The rows lie along a hidden order. The number after each row says roughly how far along it the row is, from 0 to 20. A new part has a new order.
12.4 -2.2 -1.7 1.6 -22.7 32.2 2.7 22.0 3.8 -6.9 -9.4 -6.8 14.7 5.9 13.2
 -35.2 -32.2 -6.9 28.7 9.3 3.9 25.5 -0.1 -8.0 31.3 46.2 -5.7 -6.5 -22.4
 8.9 12.9 -11.6 -5.1 -22.2 -0.2 -3.3 -4.0 => 17
1.2 2.6 5.6 -4.5 35.0 7.2 34.8 3.2 4.5 5.6 -5.5 -21.3 5.1 -0.8 12.9
 -26.5 16.4 -0.3 -11.5 -6.6 -16.6 22.3 18.1 1.9 1.2 9.8 18.2 -4.4 19.6
 -4.4 -3.1 -9.6 3.9 -38.5 -36.4 17.7 -13.4 => 10
4.3 3.6 -13.8 -0.6 17.0 19.5 17.4 -4.4 -6.0 -2.7 -9.6 1.2 -1.6 4.4 -1.4
 -42.2 -6.0 -1.3 7.2 -7.8 -2.5 19.1 -1.5 9.0 7.6 4.5 -1.7 -3.5 0.6 6.4
 5.5 -0.2 22.1 -15.7 -4.8 5.3 12.6 => 9
7.7 -2.7 8.7 -3.6 5.0 23.9 -23.3 9.7 26.8 -10.9 -9.2 -25.0 -1.0 3.5 3.7
 -23.3 42.3 6.3 0.6 8.6 12.3 21.3 -15.0 10.7 -12.9 22.1 0.8 -6.1 1.4
 -7.7 -2.0 16.5 -35.2 14.6 -3.6 10.4 -11.7 => 7
15.5 -2.1 2.6 -3.8 -27.6 61.8 -28.0 -2.4 31.8 -19.6 -40.0 -30.7 -6.7
 40.0 -15.0 -58.7 49.8 -24.5 -6.1 18.8 13.9 24.2 -24.4 32.2 -18.0 37.4
 11.9 -15.8 -5.2 15.1 10.3 25.1 -14.1 22.3 -6.1 -27.0 24.4 => 0
-2.1 -5.4 13.9 -2.7 -29.4 -9.5 -47.2 -6.5 6.5 -4.7 16.2 -8.7 -11.5 7.3
 -21.0 -40.4 46.2 0.4 -32.2 18.5 22.5 -7.6 -1.8 -0.8 -28.5 -9.6 3.3 13.6
 11.6 -7.7 -0.3 30.7 -32.6 41.5 10.8 -14.7 -6.8 => 1
2.9 2.6 -11.0 -0.8 14.4 3.4 3.1 -5.8 -7.3 -0.6 -8.1 -8.4 -1.7 -1.8 -4.4
 -39.6 8.7 4.9 6.1 -6.9 2.3 14.9 -1.2 9.3 -1.5 -13.6 -8.6 1.9 1.4 -4.7
 5.8 5.4 11.1 -6.4 2.1 0.2 2.1 => 9
4.1 3.2 -12.8 -0.4 7.4 -0.1 -0.6 -0.1 -18.4 1.5 22.3 1.9 -3.5 -0.2 -18.6
 -32.9 -11.3 1.5 -2.4 -3.3 7.6 8.8 10.9 -2.1 6.2 -6.5 -6.3 7.6 2.7 1.5
 11.2 5.1 24.2 -0.1 9.3 -6.2 1.8 => 9
5.2 4.0 -15.6 0.1 -0.8 13.6 12.0 -4.3 -12.0 -1.9 -15.4 4.1 -1.5 -0.8
 -2.9 -45.2 -10.1 2.3 14.8 -8.3 3.5 17.6 0.6 3.2 7.9 -1.2 -11.6 0.3 -4.6
 -2.8 9.4 4.2 18.6 -11.5 9.5 2.1 8.8 => 10
17.4 2.9 -9.4 -5.0 34.3 21.8 -2.2 13.2 -14.7 -4.7 23.2 -40.5 5.0 -13.6
 2.0 4.1 10.3 17.6 10.6 -2.2 17.5 31.9 14.6 -0.7 4.6 12.5 -14.6 -0.8
 12.7 -12.3 20.0 17.2 -15.6 -47.4 0.1 21.3 -23.4 => 9
1.0 0.8 -0.2 0.7 -21.4 4.7 23.7 15.9 -16.1 7.3 -1.7 8.9 11.6 29.6 -3.1
 -30.4 -92.6 -29.5 -12.7 5.4 -11.7 1.1 18.4 -15.3 17.8 34.1 22.4 7.2 7.0
 28.2 8.8 -25.6 24.6 -3.7 -13.2 -32.6 12.6 => 12
4.9 -0.2 -2.6 0.4 4.9 22.9 8.1 8.3 10.3 -3.9 -6.6 -8.4 10.2 -2.8 14.5
 -34.8 -8.8 -3.7 20.2 -4.4 -3.1 23.6 -5.2 -3.8 11.6 22.6 -3.3 -7.4 -11.7
 -2.4 4.7 -0.3 -5.7 -23.3 -6.6 13.4 -1.6 => 14
7.5 -4.0 7.3 0.7 -20.3 14.7 -5.6 20.6 9.6 -3.9 -7.1 -17.0 12.5 0.1 15.4
 -31.1 -8.6 -0.4 16.5 8.5 5.0 18.1 1.9 -15.6 13.9 33.9 -3.2 0.3 -6.7
 -0.3 8.5 -6.6 -24.5 -17.1 -1.8 5.6 -16.8 => 15
4.2 1.6 -4.8 -3.9 10.8 21.9 -15.7 -22.3 14.7 -11.8 -23.0 -7.2 -16.8 11.0
 -18.6 -45.9 47.0 1.9 -12.0 -0.1 9.0 17.9 -17.9 34.3 -34.0 -16.3 -1.7
 -6.2 5.2 -6.1 1.5 31.8 -4.8 20.5 2.6 -1.4 19.1 => 0
10.5 -2.9 3.4 -0.8 -21.0 20.3 -25.3 16.5 3.9 -8.7 24.1 -23.0 1.7 5.6
 -1.1 -33.8 5.4 1.1 8.1 12.6 19.2 22.0 -0.2 -5.4 2.5 25.6 -7.6 0.6 -3.9
 -2.5 10.9 9.9 -23.9 -4.3 8.3 -3.3 -9.5 => 10
9.0 -2.8 9.1 -2.4 -12.5 29.1 -0.4 11.9 20.4 -10.1 0.8 -19.1 9.2 12.1 9.0
 -31.8 14.2 -9.7 1.2 12.3 -0.3 20.0 -5.2 -2.1 4.8 35.5 11.4 -7.4 -0.5
 5.3 3.7 -4.9 -20.1 -17.9 -16.4 1.1 -11.7 => 10
5.1 1.2 -7.2 -1.2 0.4 19.2 -11.4 -7.0 8.6 -6.9 -1.9 0.9 -8.7 8.4 -10.9
 -52.9 22.5 -0.7 2.5 1.2 9.0 16.4 -11.4 23.1 -12.9 0.2 -3.2 -4.6 -0.9
 1.0 3.8 20.4 -1.8 15.2 6.4 -4.7 13.1 => 5
4.3 -2.9 6.9 -2.7 -0.7 2.4 -26.2 0.0 13.7 -7.1 3.8 -12.0 -1.2 -7.5 -3.6
 -40.6 31.2 9.2 -2.7 11.0 15.0 12.6 -7.9 2.8 -12.9 1.7 -8.6 2.1 3.0
 -14.6 0.3 20.5 -37.0 2.2 2.7 14.7 -11.9 => 7
2.2 2.7 -4.0 -1.0 5.3 11.4 24.2 0.2 1.3 3.3 -11.3 4.6 1.7 21.9 -5.2
 -45.2 -6.7 -18.3 -13.0 -2.7 -15.9 6.8 3.7 5.3 2.2 14.4 20.5 -2.1 11.9
 18.5 2.0 -13.6 29.7 -14.8 -19.6 -18.3 13.4 => 9
-0.5 1.3 -4.7 0.9 -10.1 20.8 16.8 -6.6 17.9 -3.8 -19.8 19.6 -0.6 28.0
 -3.2 -59.1 -4.3 -24.5 -1.2 1.3 -17.4 15.5 -18.4 22.4 2.5 19.8 18.8
 -11.1 -8.7 18.6 -0.9 -10.1 23.2 17.8 -10.8 -23.0 32.6 => 8
5.5 2.5 -8.3 0.1 9.8 7.8 18.7 7.7 -18.9 0.7 4.2 -3.0 5.5 -0.8 3.0 -35.0
 -24.5 1.2 8.7 -7.0 0.2 16.9 9.1 -4.3 15.7 8.1 -5.4 2.9 -1.0 4.4 11.7
 -8.4 16.6 -19.5 0.6 0.1 -4.0 => 13
15.1 -2.1 -1.7 -2.5 -20.5 29.8 -29.5 8.5 0.5 -12.0 39.6 -27.2 -3.1 16.0
 -9.3 -41.3 23.6 -1.3 -0.9 15.1 25.6 18.2 -1.0 5.4 -10.2 21.2 -7.1 -0.4
 3.1 -0.9 16.9 26.1 -26.0 3.3 4.9 -10.3 -2.6 => 5
-0.8 0.3 1.9 0.0 -7.3 1.9 16.6 9.8 -6.3 4.2 3.7 5.5 7.0 10.6 3.0 -34.4
 -18.2 -15.1 -4.6 2.0 -12.4 10.2 8.4 -7.7 11.8 19.5 12.7 3.8 2.9 12.7
 2.4 -15.2 14.2 -10.6 -10.9 -14.1 1.8 => 12
7.7 2.4 -4.8 -3.1 10.2 20.1 17.9 8.1 -3.1 0.1 -0.6 -10.4 5.5 15.3 -4.6
 -23.1 0.4 -9.5 -5.7 2.6 -5.3 19.0 9.8 3.4 7.5 19.9 10.6 -2.2 12.7 12.1
 9.6 -8.5 12.9 -15.3 -14.6 -7.7 1.3 => 9
10.8 -0.5 -6.2 1.1 -20.0 35.1 11.9 24.9 -3.3 -5.4 0.6 -11.0 14.2 9.1
 14.0 -35.7 -30.0 -8.4 28.1 8.0 4.0 23.2 3.9 -13.8 31.2 43.8 -4.4 -5.7
 -12.4 11.3 22.5 -9.5 1.0 -24.5 2.4 -6.9 -2.5 => 16
2.0 -3.5 -2.1 5.1 -50.4 28.6 -15.5 0.5 19.5 -10.2 -54.0 35.7 -3.5 25.9
 -7.1 -77.0 -12.3 -27.2 17.7 10.3 7.3 12.3 -23.7 10.7 3.1 21.8 -3.1 -6.4
 -32.3 24.7 0.4 0.9 9.3 40.6 23.4 -37.0 35.4 => 11
2.5 0.3 -9.6 1.4 -8.9 10.8 -22.2 -14.6 0.5 -8.6 -13.8 11.6 -14.2 2.2
 -15.9 -67.7 15.5 5.3 4.7 1.7 15.4 9.8 -15.1 18.7 -14.2 -15.4 -10.4 -0.7
 -8.8 -3.5 1.2 25.7 2.9 27.3 22.3 -9.5 18.6 => 5
7.5 -5.3 7.7 0.3 -35.9 23.5 -40.3 6.8 23.8 -12.8 -42.4 -22.2 -1.5 11.3
 -1.6 -43.7 18.1 -9.9 9.8 17.8 19.8 15.0 -16.1 5.7 -10.3 26.7 -3.0 -2.4
 -14.0 1.0 3.2 32.1 -34.7 14.7 12.1 -9.0 3.2 => 8
8.2 -1.3 -6.3 1.0 -1.9 13.6 -10.8 6.9 -3.8 -4.4 -3.0 -11.0 4.8 -13.5 7.1
 -29.8 -10.0 9.4 26.2 2.2 11.2 21.9 -1.5 -8.2 13.8 8.0 -18.5 -0.8 -12.0
 -3.9 9.1 1.6 -7.6 -16.2 12.3 13.7 -8.2 => 14
3.7 -1.4 14.7 -6.8 9.4 31.5 18.1 12.0 37.6 -3.5 -20.6 -24.4 10.8 4.6
 24.7 -32.6 19.5 -4.1 3.9 2.8 -16.1 33.2 -12.2 5.7 5.0 33.7 14.9 -14.8
 4.2 0.6 -5.1 -11.3 -21.4 -37.2 -38.1 15.2 -8.6 => 12
4.1 -2.7 0.7 2.6 -31.8 5.8 -3.6 23.5 -13.4 3.5 24.8 2.3 9.8 14.4 0.2
 -33.3 -34.4 -14.9 5.2 14.0 4.2 4.6 16.2 -24.2 20.5 23.1 4.3 6.7 -6.7
 16.6 18.2 -15.2 6.0 0.6 6.9 -21.3 -1.8 => 15
8.4 -0.5 -4.4 0.8 -25.7 6.4 2.1 20.9 -14.7 1.6 19.7 -1.3 4.0 27.4 -6.9
 -32.1 -32.8 -28.4 -3.7 12.8 2.3 10.6 16.5 -14.6 19.7 39.8 8.6 7.2 -1.3
 22.8 14.3 -12.2 17.2 0.4 -0.6 -27.9 5.2 => 12
13.0 -0.7 2.5 -3.6 1.1 63.7 10.8 12.5 16.5 -9.5 -11.7 -19.5 8.0 29.5 3.6
 -48.9 20.7 -22.6 -2.0 10.1 -5.1 31.6 -6.2 15.7 5.7 48.7 17.5 -15.7 4.8
 15.8 10.2 -1.6 -1.8 -26.4 -25.2 -11.4 9.7 => 7
7.0 6.1 -11.1 -3.1 35.0 33.2 41.3 -0.7 -2.9 0.6 -7.7 -4.4 5.3 11.2 5.0
 -34.0 2.3 -10.8 -0.3 -9.7 -19.1 17.4 4.7 13.8 8.6 16.4 10.6 -12.1 12.1
 11.9 5.8 -9.7 30.7 -26.7 -25.4 2.3 8.3 => 9
2.5 1.4 -4.2 -0.2 6.8 6.4 14.2 5.9 -2.8 1.6 -0.1 -2.1 5.6 -1.9 8.2 -37.0
 -18.1 -0.1 11.8 -0.4 -5.7 10.6 6.1 -8.1 19.2 15.8 -0.9 3.0 -2.2 -1.1
 3.8 -12.5 10.1 -17.5 -9.2 1.7 -1.7 => 14
-1.9 3.2 -9.6 1.7 -12.8 6.0 25.6 2.8 -19.1 8.4 5.1 25.6 -0.2 30.3 -12.4
 -47.0 -29.6 -27.2 -13.3 -1.6 -15.0 -1.9 11.5 -1.6 14.8 18.9 19.5 5.2
 4.6 29.9 7.5 -19.7 52.6 12.1 -1.2 -35.7 21.1 => 10
6.6 3.0 -2.7 -3.8 23.7 33.7 25.3 3.3 8.7 -1.2 -3.5 -14.9 3.5 12.5 2.9
 -35.8 8.5 -8.8 -4.0 -3.2 -13.2 23.8 3.4 14.1 -2.6 22.7 15.7 -8.2 13.1
 7.7 4.8 -3.4 12.2 -25.1 -27.6 -2.3 2.8 => 8
16.1 1.5 -0.2 -8.9 29.4 34.3 8.4 10.3 0.7 -3.9 18.0 -48.4 4.6 13.0 -2.7
 -15.5 39.0 -1.1 -17.0 7.3 5.9 25.5 15.4 9.6 -5.2 32.4 13.7 -5.6 27.8
 -3.8 15.3 10.5 -13.9 -43.3 -26.6 10.8 -20.0 => 4
3.1 -3.5 10.3 1.7 -22.8 21.9 8.7 19.0 17.7 -3.4 -16.4 -3.0 13.8 9.5 14.1
 -37.9 -16.2 -14.0 11.6 9.2 -7.2 15.7 -6.3 -9.7 18.7 39.1 6.8 -6.4 -13.7
 11.2 -0.1 -16.0 -13.3 -10.4 -7.4 -3.4 2.0 => 16
14.8 -1.9 5.4 -2.2 -12.3 32.8 -14.0 10.3 18.0 -10.7 2.8 -18.0 6.4 14.3
 3.0 -40.4 20.6 -9.1 5.6 13.2 6.8 23.7 -6.0 3.3 1.5 33.4 4.5 -3.2 -1.1
 4.1 9.2 4.5 -17.2 -7.4 -6.5 -2.9 -3.9 => 8
1.5 -9.5 23.1 0.1 -69.9 -23.9 -55.1 22.4 -10.4 1.4 30.1 -3.8 -1.8 18.6
 -19.7 -28.0 11.5 -11.7 -35.7 35.6 28.9 -17.7 18.3 -29.7 -11.4 10.5 8.3
 28.0 3.8 0.6 5.3 10.3 -48.1 43.0 21.8 -35.2 -16.8 => 7
20.4 -2.5 9.9 -5.9 5.1 29.1 -2.1 29.7 6.8 -5.9 11.2 -49.6 18.1 7.3 13.0
 -5.4 17.8 1.8 -0.6 14.5 9.6 23.3 19.4 -16.6 13.0 47.2 6.1 -2.1 18.3
 -4.1 16.4 0.3 -32.0 -48.9 -23.8 12.8 -33.5 => 11
17.4 1.2 -4.2 -0.3 0.8 28.7 36.9 48.5 -15.6 3.9 12.3 -26.6 30.9 10.9
 27.0 -4.5 -53.7 -14.9 28.4 6.8 -10.8 28.4 29.6 -35.1 58.2 77.0 7.5 -4.8
 -0.1 22.6 23.9 -37.2 9.4 -71.3 -27.6 0.7 -20.8 => 20
4.0 -3.5 5.2 4.2 -41.3 19.1 11.1 30.2 3.9 2.5 -15.1 12.9 19.3 21.7 12.7
 -45.7 -74.7 -30.2 11.9 14.8 -11.4 3.8 6.9 -23.7 36.0 50.2 16.6 -0.3
 -18.3 30.3 4.3 -34.9 12.6 -2.7 -6.6 -25.0 8.4 => 19
-0.3 -0.7 6.0 0.8 -13.8 -9.1 19.4 14.3 -11.7 9.8 6.8 5.5 11.4 16.3 2.7
 -25.7 -21.0 -16.6 -14.1 7.6 -16.1 2.3 18.9 -21.1 12.0 15.6 18.4 9.6 6.6
 16.9 1.9 -25.1 12.5 -16.8 -7.1 -16.0 -3.1 => 14
5.6 -8.5 24.0 -3.2 -31.3 8.9 -43.1 16.9 26.2 -8.0 5.8 -23.2 4.6 11.9 4.1
 -22.2 34.0 -6.3 -15.3 25.5 16.8 10.8 -7.9 -6.6 -12.5 29.5 10.2 2.6 2.8
 -2.9 -2.1 11.7 -59.4 8.5 -4.5 -1.5 -16.1 => 7
4.3 -6.1 21.7 -3.8 -26.7 5.7 -37.9 7.8 18.8 -9.6 17.0 -25.0 -2.3 18.7
 -10.4 -31.5 39.9 -6.7 -25.4 20.9 16.9 3.9 -0.5 5.7 -19.7 11.7 12.4 5.1
 12.6 -7.3 2.1 18.9 -48.5 15.6 -4.7 -6.9 -11.0 => 3
10.4 0.2 -5.7 2.0 -16.7 24.0 30.7 30.5 -7.9 1.7 -1.5 3.5 20.0 17.8 15.3
 -35.2 -50.7 -22.0 22.3 5.8 -12.7 18.5 16.0 -22.3 45.4 59.8 8.3 -3.3
 -14.3 27.4 13.3 -33.4 25.1 -32.6 -11.5 -15.6 1.4 => 20
4.4 2.2 -12.9 2.0 6.0 8.3 11.2 3.4 -14.4 -1.5 11.1 3.5 1.9 -6.5 3.7
 -32.2 -26.7 3.4 22.8 -7.6 1.5 22.3 3.1 -3.5 19.3 4.0 -15.5 3.6 -10.4
 -0.1 8.7 -0.9 18.2 -15.8 10.5 3.1 -2.6 => 14
